Below are the code and all the weights of a small trained network. Each question names an input and a class and asks about switching units off, where a switched-off unit gives its printed mean instead of its output.

import numpy as np


def w(rows, s, z=0):
    codes = np.array(rows[::2]) - 128.0
    scale = np.full(codes.shape[1], s)
    scale[-1] = z or s
    return codes * scale


def f(y):
    return y / 2 * (1 + np.tanh(0.7978845608 * (y + 0.044715 * y**3)))


def log_softmax(a):
    a = a - a.max(-1, keepdims=True)
    return a - np.log(np.exp(a).sum(-1, keepdims=True))


def net(x, mask):
    res = np.array(x, float).reshape(1, 6) / 4 @ E
    y = f(res @ A[0][:, :-1].T + A[0][:, -1])
    res = res + np.where(mask, y, B[0][:, -1]) @ B[0][:, :-1]
    return log_softmax(res[-1] @ U[:, :-1].T + U[:, -1])


A, B = {}, {}
E = w([
[126,130,129,125],'x0',
[128,128,128,127],'x1',
[94,136,3,174],'x2',
[127,128,128,127],'x3',
[95,38,104,84],'x4',
[218,147,76,52],'x5',
],0.016)
A[0] = w([
[195,147,152,93,144],'N0',
[147,123,4,118,145],'N1',
[148,173,136,134,105],'N2',
[143,30,105,55,144],'N3',
[106,178,145,192,140],'N4',
[160,136,225,132,228],'N5',
[149,69,207,159,228],'N6',
[110,56,110,143,129],'N7',
[207,159,100,100,169],'N8',
[88,160,157,174,177],'N9',
[31,90,128,188,253],'N10',
[51,76,129,98,139],'N11',
[119,120,104,91,90],'N12',
[113,114,228,162,197],'N13',
[162,140,67,129,68],'N14',
[93,57,145,91,157],'N15',
[193,132,142,89,87],'N16',
[187,130,136,97,154],'N17',
],0.019,0.0067)
B[0] = w([
[241,161,139,155,202],'N0',
[109,211,94,161,242],'N1',
[121,129,98,151,159],'N2',
[120,159,83,8,227],'N3',
[33,121,130,123,189],'N4',
[165,85,199,141,250],'N5',
[118,84,218,109,227],'N6',
[150,93,10,157,178],'N7',
[165,190,179,164,210],'N8',
[44,84,101,114,191],'N9',
[112,82,76,159,238],'N10',
[244,103,69,168,192],'N11',
[132,168,73,108,150],'N12',
[114,101,188,135,241],'N13',
[89,182,151,143,176],'N14',
[216,39,112,86,197],'N15',
[165,143,108,116,190],'N16',
[191,205,158,125,189],'N17',
],0.011,0.023)
U = w([
[86,98,217,199,255],'0',
[204,152,161,176,182],'1',
[10,132,79,165,135],'2',
[121,203,127,235,133],'3',
[140,29,155,84,57],'4',
[171,152,154,20,47],'5',
[154,113,56,241,98],'6',
[86,200,56,95,104],'7',
],0.014,0.0044)

Each question gives the input, the list of numbers given to net, and the class t.
The units are the neurons (one row each of A and B). Each row of codes is followed by its name. A weight is (code - 128) times the scale printed after its matrix; where a second scale follows, it is the last column's (A, B and U).
mask holds one flag per neuron, in row order. A switched-off neuron (its flag False) gives its mean, the last column of its row in B, instead of its output. The means were averaged over made-up inputs and are rounded, as every weight is.
A unit's drop is (log p(t) with every unit on - log p(t) with that unit switched off) / (log p(t) with every unit on - log p(t) with every unit switched off).
The circuit of an input: a set's keep is (log p(t) with only the set's units on - log p(t) with every unit switched off) / (log p(t) with every unit on - log p(t) with every unit switched off). Starting from the 12 units with the biggest drops (on a tie, the unit counted first), units are removed one at a time, each time the one whose removal leaves the highest keep (on an exact tie, the one counted first), for as long as the keep stays at least 0.8.
circuit, biggest first: the units of the circuit, biggest drop first
unit that matters most: the unit with the biggest drop
top k neurons: the k neurons with the biggest drops, biggest first
drop of u: that unit's drop, to one decimal
input [3,-5,7,0,0,0], class 2: circuit, biggest first => [N0 N11]
input [-2,4,3,-1,6,0], class 6: circuit, biggest first => [N7]
input [7,2,-1,6,8,3], class 5: top 2 neurons => [N3 N15]
input [-1,6,1,3,8,-1], class 6: top 3 neurons => [N11 N7 N5]
input [-3,-3,6,4,4,1], class 7: circuit, biggest first => [N3 N5]
input [-3,-3,-5,2,0,-3], class 0: top 2 neurons => [N3 N13]
input [-6,6,8,6,0,7], class 3: top 2 neurons => [N8 N1]
input [-6,-2,-8,-2,0,8], class 1: top 2 neurons => [N0 N8]
input [-4,-4,8,0,-3,1], class 3: top 2 neurons => [N3 N1]
input [-8,0,-1,-4,0,0], class 0: top 3 neurons => [N3 N15 N11]
input [0,5,1,-4,-6,-6], class 2: top 2 neurons => [N9 N4]
input [-8,3,1,4,-4,-7], class 2: top 3 neurons => [N9 N4 N10]
input [5,6,8,3,0,8], class 3: top 3 neurons => [N8 N1 N14]
input [-4,-4,-5,-4,2,-7], class 4: circuit, biggest first => [N15]
input [3,-7,2,-8,7,0], class 6: top 2 neurons => [N11 N7]
input [6,-6,-2,0,1,0], class 4: top 2 neurons => [N1 N8]
input [4,-6,2,6,0,5], class 3: drop of N8 => 0.3
input [-5,-7,8,2,-2,2], class 3: drop of N3 => 0.4
input [-7,8,-7,-6,-8,-3], class 0: drop of N9 => 0.0
input [7,1,6,-7,-1,-6], class 2: unit that matters most => N4
